Below are the code and all the weights of a small trained network. Each question names an input and a target symbol and asks about switching units off, where a switched-off unit gives its printed mean instead of its output.

import numpy as np


def w(rows, s, z=0):
    codes = np.array(rows[::2]) - 128.0
    scale = np.full(codes.shape[1], s)
    scale[-1] = z or s
    return codes * scale


def f(y):
    return y / 2 * (1 + np.tanh(0.7978845608 * (y + 0.044715 * y**3)))


def softmax(a):
    e = np.exp(a - a.max(-1, keepdims=True))
    return e / e.sum(-1, keepdims=True)


def log_softmax(a):
    a = a - a.max(-1, keepdims=True)
    return a - np.log(np.exp(a).sum(-1, keepdims=True))


def net(x, mask):
    ids = ['ΓΠαβεθλμξτφψω'.index(c) for c in x.split()]
    T = len(ids)
    res = E[ids] + P[:T]
    u = 0
    for l in range(2):
        r = res
        for j in range(2):
            rows = slice(2 * j, 2 * j + 2)
            q, k, v = (r @ M[l][rows].T for M in (Q, K, V))
            z = softmax(np.where(np.tri(T) > 0, q @ k.T / 2**0.5, -1e9)) @ v
            o = O[l][rows]
            res = res + np.where(mask[u + j], z, o[:, -1]) @ o[:, :-1]
        u += 2
        y = f(res @ A[l][:, :-1].T + A[l][:, -1])
        res = res + np.where(mask[u : u + 8], y, B[l][:, -1]) @ B[l][:, :-1]
        u += 8
    return log_softmax(res[-1] @ U[:, :-1].T + U[:, -1])


Q, K, V, O, A, B = {}, {}, {}, {}, {}, {}
E = w([
[115,113,53,85,165,205,127,141,108,48,222],'Γ',
[92,131,80,81,118,220,155,189,158,117,240],'Π',
[38,120,14,90,154,183,133,107,122,105,164],'α',
[54,70,68,133,111,191,112,167,136,103,211],'β',
[44,103,83,127,104,178,161,142,220,182,201],'ε',
[55,22,107,143,189,183,46,128,180,143,87],'θ',
[77,132,220,196,93,187,47,21,175,23,159],'λ',
[85,53,145,116,42,177,89,68,40,101,252],'μ',
[117,75,168,87,77,147,158,10,139,199,202],'ξ',
[154,121,79,186,87,230,190,54,131,128,96],'τ',
[227,95,174,202,118,159,202,118,210,114,200],'φ',
[152,208,242,38,120,129,148,182,115,121,3],'ψ',
[182,49,111,68,172,132,201,10,27,137,112],'ω',
],0.012)
P = w([
[116,140,27,58,129,107,3,20,244,64,167],'0',
[122,138,41,90,115,194,35,61,183,102,167],'1',
[119,109,74,109,106,201,62,90,162,133,154],'2',
[104,88,115,121,102,184,92,93,134,129,132],'3',
[94,65,145,139,111,176,121,97,117,130,98],'4',
[89,33,178,155,117,155,160,91,75,131,74],'5',
[80,20,207,164,127,149,192,79,52,111,54],'6',
[70,1,229,184,145,131,247,71,10,112,41],'7',
],0.0078)
Q[0] = w([
[50,37,197,135,125,210,118,49,168,97,106],'L0H0',
[122,163,215,178,137,16,12,135,169,183,43],'L0H0',
[148,55,143,94,115,248,177,84,155,109,106],'L0H1',
[3,51,128,106,125,211,139,204,191,72,131],'L0H1',
],0.0079)
K[0] = w([
[160,151,174,131,100,130,159,143,107,162,49],'L0H0',
[169,210,80,78,111,97,2,183,129,155,147],'L0H0',
[158,97,164,100,134,90,191,146,70,155,68],'L0H1',
[110,185,207,165,49,77,102,140,103,154,74],'L0H1',
],0.0097)
V[0] = w([
[125,185,214,58,154,57,64,153,101,195,157],'L0H0',
[124,117,160,176,97,97,148,12,184,255,164],'L0H0',
[218,41,168,147,160,150,96,50,80,59,165],'L0H1',
[44,115,39,241,174,101,118,129,192,177,142],'L0H1',
],0.0064)
O[0] = w([
[107,133,53,243,205,195,202,149,115,156,126,1],'L0H0',
[111,155,221,24,254,193,53,127,139,232,183,201],'L0H0',
[67,161,111,184,135,73,28,156,229,153,124,224],'L0H1',
[39,74,113,80,115,177,208,148,210,3,103,63],'L0H1',
],0.007,0.0073)
A[0] = w([
[177,34,65,168,166,146,155,151,102,172,185,76],'L0N0',
[162,44,96,147,57,151,252,134,87,129,225,121],'L0N1',
[150,42,139,150,126,87,174,101,203,115,177,116],'L0N2',
[229,158,82,186,105,168,248,193,72,156,159,67],'L0N3',
[182,114,135,83,213,138,137,146,133,167,111,48],'L0N4',
[21,120,115,104,117,131,241,181,129,106,125,253],'L0N5',
[174,148,146,86,89,163,149,144,96,211,165,84],'L0N6',
[157,214,2,103,173,94,188,136,122,55,137,75],'L0N7',
],0.0084,0.0068)
B[0] = w([
[121,171,189,57,114,88,126,146,94,140,46,139],'L0N0',
[190,181,105,88,141,110,102,83,187,105,144,161],'L0N1',
[158,180,132,117,117,143,102,140,35,62,145,216],'L0N2',
[86,92,165,169,101,255,118,181,68,98,132,166],'L0N3',
[127,118,84,177,60,138,176,133,112,126,151,135],'L0N4',
[185,139,105,119,203,111,61,121,73,47,113,189],'L0N5',
[124,148,110,160,146,100,115,50,121,49,75,254],'L0N6',
[110,207,112,47,112,80,113,69,179,137,120,137],'L0N7',
],0.0093,0.0034)
Q[1] = w([
[140,131,80,146,102,94,255,149,122,136,158],'L1H0',
[98,90,129,128,179,111,141,208,160,75,112],'L1H0',
[89,127,182,86,112,196,76,80,92,128,109],'L1H1',
[169,135,148,144,186,106,61,113,84,113,151],'L1H1',
],0.017)
K[1] = w([
[110,186,31,71,167,115,41,177,243,132,178],'L1H0',
[107,156,200,41,113,116,1,138,123,86,160],'L1H0',
[167,149,234,214,135,97,214,195,51,154,67],'L1H1',
[106,128,150,128,147,120,165,185,73,173,12],'L1H1',
],0.011)
V[1] = w([
[115,49,19,185,21,114,96,179,58,117,215],'L1H0',
[206,78,72,39,225,116,145,144,56,169,96],'L1H0',
[5,13,132,181,149,177,106,127,104,130,174],'L1H1',
[206,165,168,189,138,175,107,171,152,98,255],'L1H1',
],0.0074)
O[1] = w([
[100,154,174,141,156,30,67,149,80,122,114,3],'L1H0',
[248,145,133,83,157,143,59,138,121,168,187,66],'L1H0',
[97,173,152,129,212,164,60,105,163,112,87,88],'L1H1',
[172,102,181,118,201,129,187,121,59,189,53,163],'L1H1',
],0.012,0.0057)
A[1] = w([
[158,142,116,118,230,180,98,98,192,107,98,1],'L1N0',
[138,192,50,178,84,167,22,140,150,100,189,33],'L1N1',
[132,146,135,118,158,241,113,111,144,254,101,101],'L1N2',
[79,181,154,199,222,138,121,98,160,100,97,104],'L1N3',
[40,147,63,154,146,204,118,162,59,233,142,204],'L1N4',
[212,130,187,33,135,198,94,120,118,185,146,60],'L1N5',
[135,64,105,154,61,166,174,88,161,188,172,134],'L1N6',
[135,78,140,85,123,37,100,53,122,241,153,147],'L1N7',
],0.0068,0.0086)
B[1] = w([
[64,114,190,253,110,174,157,143,19,104,168,174],'L1N0',
[147,113,133,150,196,99,244,174,175,154,52,204],'L1N1',
[148,168,151,143,155,48,130,121,153,22,223,224],'L1N2',
[170,181,1,19,130,134,204,170,86,198,167,209],'L1N3',
[204,136,142,125,77,102,114,28,165,142,120,197],'L1N4',
[35,53,53,166,88,93,102,118,115,193,80,230],'L1N5',
[104,153,147,59,205,106,77,225,35,116,139,254],'L1N6',
[149,159,141,171,103,181,182,220,175,107,106,227],'L1N7',
],0.0079,0.0095)
U = w([
[63,160,118,88,153,64,96,143,80,197,139,72],'Γ',
[142,124,142,100,159,69,57,147,81,73,135,73],'Π',
[160,118,90,109,133,116,140,129,122,82,148,62],'α',
[151,117,102,218,96,132,72,140,195,210,146,253],'β',
[71,103,196,46,56,196,64,115,166,84,150,126],'ε',
[190,157,118,103,50,174,123,205,34,146,185,166],'θ',
[108,142,118,177,168,181,137,207,94,65,127,64],'λ',
[64,126,123,180,61,44,153,146,94,92,159,89],'μ',
[132,54,221,95,177,98,217,97,96,154,131,161],'ξ',
[186,172,117,188,72,183,89,40,77,92,80,155],'τ',
[88,102,77,146,72,190,196,111,115,169,141,76],'φ',
[103,45,88,156,135,132,88,111,67,150,152,90],'ψ',
[119,163,135,153,124,132,149,84,103,120,253,93],'ω',
],0.0044,0.0063)

Each question gives the input, a string of symbols that net reads in full, and the target symbol t.
The units are the heads (2 rows each of Q, K, V and O) and the neurons (one row each of A and B). Each row of codes is followed by its name. A weight is (code - 128) times the scale printed after its matrix; where a second scale follows, it is the last column's (O, A, B and U).
mask holds one flag per unit, layer by layer, with each layer's heads first. A switched-off unit (its flag False) gives its mean, the last column of its rows in O or B, instead of its output. The means were averaged over made-up inputs and are rounded, as every weight is.
A unit's drop is (log p(t) with every unit on - log p(t) with that unit switched off) / (log p(t) with every unit on - log p(t) with every unit switched off).
The circuit of an input: a set's keep is (log p(t) with only the set's units on - log p(t) with every unit switched off) / (log p(t) with every unit on - log p(t) with every unit switched off). Starting from the 12 units with the biggest drops (on a tie, the unit counted first), units are removed one at a time, each time the one whose removal leaves the highest keep (on an exact tie, the one counted first), for as long as the keep stays at least 0.8.
units of the circuit, in order: the units of the circuit, biggest drop first
unit that matters most: the unit with the biggest drop
top k neurons: the k neurons with the biggest drops, biggest first
top k neurons in layer l: the k neurons of layer l with the biggest drops, biggest first
heads that matter: for each layer, one digit per head in row order, 1 if its drop is at least 0.15 and else 0, layers parted by /
input ψ φ θ ξ ε φ μ, target β: unit that matters most	L0H0
input μ ω ψ β, target θ: units of the circuit, in order	(L1H1, L1H0)
input φ τ θ β φ Γ θ α, target λ: top 3 neurons	(L0N5, L1N0, L1N1)
input Π ψ β α ψ μ θ, target τ: heads that matter	11 / 00
input Π φ τ ψ φ ε, target θ: units of the circuit, in order	(L1H1, L0H1)
input ψ ξ τ φ θ Π φ, target β: heads that matter	11 / 11
input β ξ ψ, target θ: heads that matter	01 / 11
input τ τ ξ β ψ ψ β α, target τ: heads that matter	11 / 00
input τ Γ Γ β ψ μ, target θ: units of the circuit, in order	(L1H1, L0H1)
input Π φ ε ξ, target ξ: heads that matter	00 / 01
input τ θ μ β λ θ, target φ: units of the circuit, in order	(L1N3, L1H0, L1H1, L1N6)
input Γ ω ξ ψ ε φ, target θ: units of the circuit, in order	(L1H1, L1N6)
input ξ φ φ μ θ, target ξ: top 2 neurons	(L0N2, L0N5)
input ψ τ ε ψ, target τ: top neuron in layer 0	(L0N3)
input ε τ α λ α, target φ: top 3 neurons in layer 1	(L1N3, L1N2, L1N6)
input ω μ θ θ Γ θ λ Γ, target φ: units of the circuit, in order	(L1H0, L1N3, L0H1)
input Π Π φ τ λ ψ ξ, target θ: top 2 neurons	(L0N1, L1N6)
input φ θ μ, target ξ: units of the circuit, in order	(L1H1, L0N2)
input ω ε μ φ, target ξ: heads that matter	01 / 11
input Γ ξ β ω ε, target β: unit that matters most	L1H0
input β μ φ β τ θ ψ, target θ: units of the circuit, in order	(L1H0, L0H1)
input ξ ω Π, target β: heads that matter	00 / 10
input τ Γ Π τ μ ξ β α, target ω: top 3 neurons	(L0N6, L1N2, L1N0)
input Γ λ ε α Π ξ, target ω: heads that matter	10 / 01
input Π α ψ λ α, target μ: units of the circuit, in order	(L0H0, L1H0)
input ψ φ ω θ ψ β ξ, target τ: top 3 neurons in layer 0	(L0N3, L0N0, L0N6)
input ψ θ ε, target β: top 2 neurons in layer 0	(L0N7, L0N0)
input β ψ τ α ε μ ξ, target θ: heads that matter	00 / 01
